Each row has a name. Each piece below is followed by the name of the row it came from. Each question is about the rows just above it.

[162  94 135  82  90] = V
[124 142  86 145 173] = T
[168  91 111 159 101] = K
[162  94 135 101 154] = G
[ 91 168 111  82 154] = Y
[135 100 154 143  95] = E
asked: [168  91 111] => K
The row with [168  91 111 159] is => K
asked: [135 101 154] => G
asked: [ 91 111] => K
Which row holds [101 154]? => G

[134 148 137 149 109 149 127 117 148] = S
[108 161 112 164 124 136  98 139 155] = A
[136 149 109 110 171  87 102 165 104] = U
[165 146 168 145  80 174 159  86 153] = Q
[172 124 172 122  90 162 172  85 133] = L
[ 85 128  85 129 167  92  86 171 119] = D
[113 168 119 170 113 147 102 131 163] = B
[144  92 140  90 138 174 153 159  86] = P
The row with [137 149 109] is => S
asked: [174 159  86 153] => Q
asked: [165 146 168] => Q
The row with [153 159  86] is => P
[136 149 109 110] is in which row? => U

[126 124 133 138] = M
[133 126 124 130] = N
[124 136 126 133] = R
asked: [133 126 124] => N
asked: [124 133] => M
asked: [124 130] => N
asked: [126 133] => R
The row with [124 136 126] is => R

[127 126 129 128 128 128 129 129 130 129] : F
[128 128 126 127 128 125 126 125 126 126] : Z
[131 133 138 133 119 106 132  85 104 110] : C
[143 154 109 134 132 110 104 119  85 106] : J
[126 126 128 126 132 131 128 136 126 133] : H
Which row holds [128 128 126 127 128 125 126 125 126 126]? => Z
Which row holds [126 126 128 126 132 131 128 136 126]? => H
asked: [126 126 128 126 132 131 128 136 126 133] => H
The row with [132 110 104 119  85 106] is => J
[132 131 128 136 126] is in which row? => H
asked: [143 154 109 134 132 110 104] => J

[117 114 130 152  84 150]  fer
[142 117 130 152  84 150]  Zag
[130 152  84 153  84 150]  rorik
[114 108 129 152  84 145]  Beme
[114 117 130 152  84 148]  kuni
asked: [130 152  84 153  84 150] => rorik
Which row holds [142 117 130 152  84 150]? => Zag
Which row holds [117 130 152  84 148]? => kuni
asked: [114 117 130 152  84 148] => kuni

[121 129 124 127 130 130 131 121]  pepi
[113 130 116 126 133 136 135 111]  Lozu
[142 125 143 133 122 103 131 141]  zeva
[126 126 131 133 137 148 135 100]  Nefu
[142 126 140 131 123 114 125 143]  molo
[130 125 131 136 126  83 155 115]  zetud
[126 126 131 133 126 101 143 122]  roro
[127 128 133 143 103 122 129 127]  giz
[130 125 136 135 124  88 147 125]  Meb
[132 126 135 133 124 102 139 130]  Maro
[139 123 144 136 121  81 145 135]  nire
[118 130 117 124 133 151 123 119]  zil
asked: [143 103] => giz
Which row holds [142 126 140 131 123 114 125 143]? => molo
asked: [130 125 136 135 124  88 147 125] => Meb
asked: [143 133 122 103] => zeva
asked: [102 139 130] => Maro
The row with [126 131 133 137 148 135] is => Nefu

[140 150 167 121 126 136 110 125 132 109 118  91 145 140 131 143 134 157
 142 115 119 105 137 109 139 102 152 127 154 167 139 108 131 130 126 128
  95]  pelo
[153 122 133 134 114 122 118 120 146 137 108 121 122 143 134 140 131 128
 132 150 112 140 135 136 138 144 142 127 121 114 119 131 113 114 132 111
  95]  Kofu
[150 148 154 152 142 132 121 135 113 114 121 120 115 128 103 127 106 138
 122 119 124  87 120 163 133 125 133 120 129 158 125 101 140 127 136 141
 138]  Gurer
[127 150 147 136 121 126 115 122 126 110 122  96 138 131 124 104 110 147
 137 120 134 105 120 115 136 103 145 123 149 166 138 102 119 141 132 149
 113]  bego
[143 138 148 126 121 121 118 120 126 113 109  80 142 140 141 118 108 152
 131 122 126 108 123 102 126 102 154 121 154 165 130 117 111 140 132 134
  89]  Bivu
[141 146 136 123 117 129 119 114 139 121 116 108 124 134 134 129 122 144
 131 136 116 121 125 121 139 120 140 130 141 140 132 113 107 124 124 120
  89]  tup
asked: [124 134 134 129 122 144 131 136 116 121 125] => tup
The row with [153 122 133 134 114 122 118 120 146 137 108 121 122 143 134 140 131 128
 132 150 112 140 135 136 138 144 142 127 121 114 119 131 113 114 132 111
  95] is => Kofu
asked: [143 134 140 131] => Kofu
The row with [147 137 120 134 105] is => bego
asked: [126 102] => Bivu

[ 92  81 158 162 160 142  97 123 141 132] = Lala
[ 81 158 163 160 142  97 123 141 132  96] = Pul
[120  96 103  99 168  91 115 157  98 151] = gog
[161 147 155 146  92 169 146 100 157 127] = zaler
asked: [ 81 158 163 160 142  97 123 141] => Pul
Where do [ 81 158 162 160 142  97 123 141 132] appear? => Lala
asked: [161 147 155 146  92 169 146 100 157] => zaler
asked: [158 163] => Pul
[ 92  81 158 162 160] is in which row? => Lala

[109 126 131 133 125 129 122 141 125 123 132 133 130 133 123 141 131 131] : fasal
[118 136 121 108 130 140 102 115 136 116  98 119 136 107 117 132 119 117] : deluz
[123 132 119 124 124 126 125 134 133 119 132 130 125 136 126 126 121 116] : nik
[132 122 141 102 146 108 109 149 115 130 141 118 126 144 135 109 120 116] : Bunik
[136 125 139 139 109 124 129 149 139 146 161 128 111 135 127 132 136 135] : moged
[122 129 109 143 127 125 132 127 127 131 120 129 131 130 135 127 140 133] : desa
[131 115 127 114 126 161 116 116 144 112 132 108 147 136 127  99 134  83] : lupi
[125 119 112 129 133 129 124 131 121 139 129 130 129 139 138 129 138 127] : kepe
[125 130 128 129 126 132 129 127 133 126 121 131 121 128 133 129 118 122] : bired
[117 116 136 152 125 146 125 117 120 112 135 112 131 146 118 121 103 113] : bomig
[126 131 109 113 131 139 134 122 113 145 125 147 128 136 128 130 128 124] : Danu
asked: [126 131 109] => Danu
The row with [129 124] is => kepe
[126 131 109 113 131 139 134 122 113 145] is in which row? => Danu
asked: [136 152 125 146 125 117 120 112 135 112 131 146] => bomig

[129 128 132 174 165 129 129] : Vores
[128 128 129 149 183 138 128] : kat
[128 129 149 128 151 128 128] : Kibo
[128 128 129 129 163 175 133] : zorog
[127 130 156 180 135 128 128] : ruf
[128 128 129 149 151 130 129] : vova
[128 127 129 133 180 155 129] : kel
Where do [128 128 129 149 183 138 128] appear? => kat
Where do [183 138 128] appear? => kat
[128 128 129 149 151] is in which row? => vova

[136 109 130 110] -> tuvo
[138 109 145 102] -> nim
[130  90  92 148] -> Vebun
[ 92 134 100 110] -> bani
[138 109 137 148] -> dezi
[138 109 122 148] -> dimas
[138 119 137 148] -> dag
[ 89  92  92 133] -> kilug
[125 129 137 156] -> Narer
asked: [90 92] => Vebun
[ 92 134] is in which row? => bani
asked: [ 92 133] => kilug
Which row holds [109 145]? => nim
The row with [138 109 122 148] is => dimas

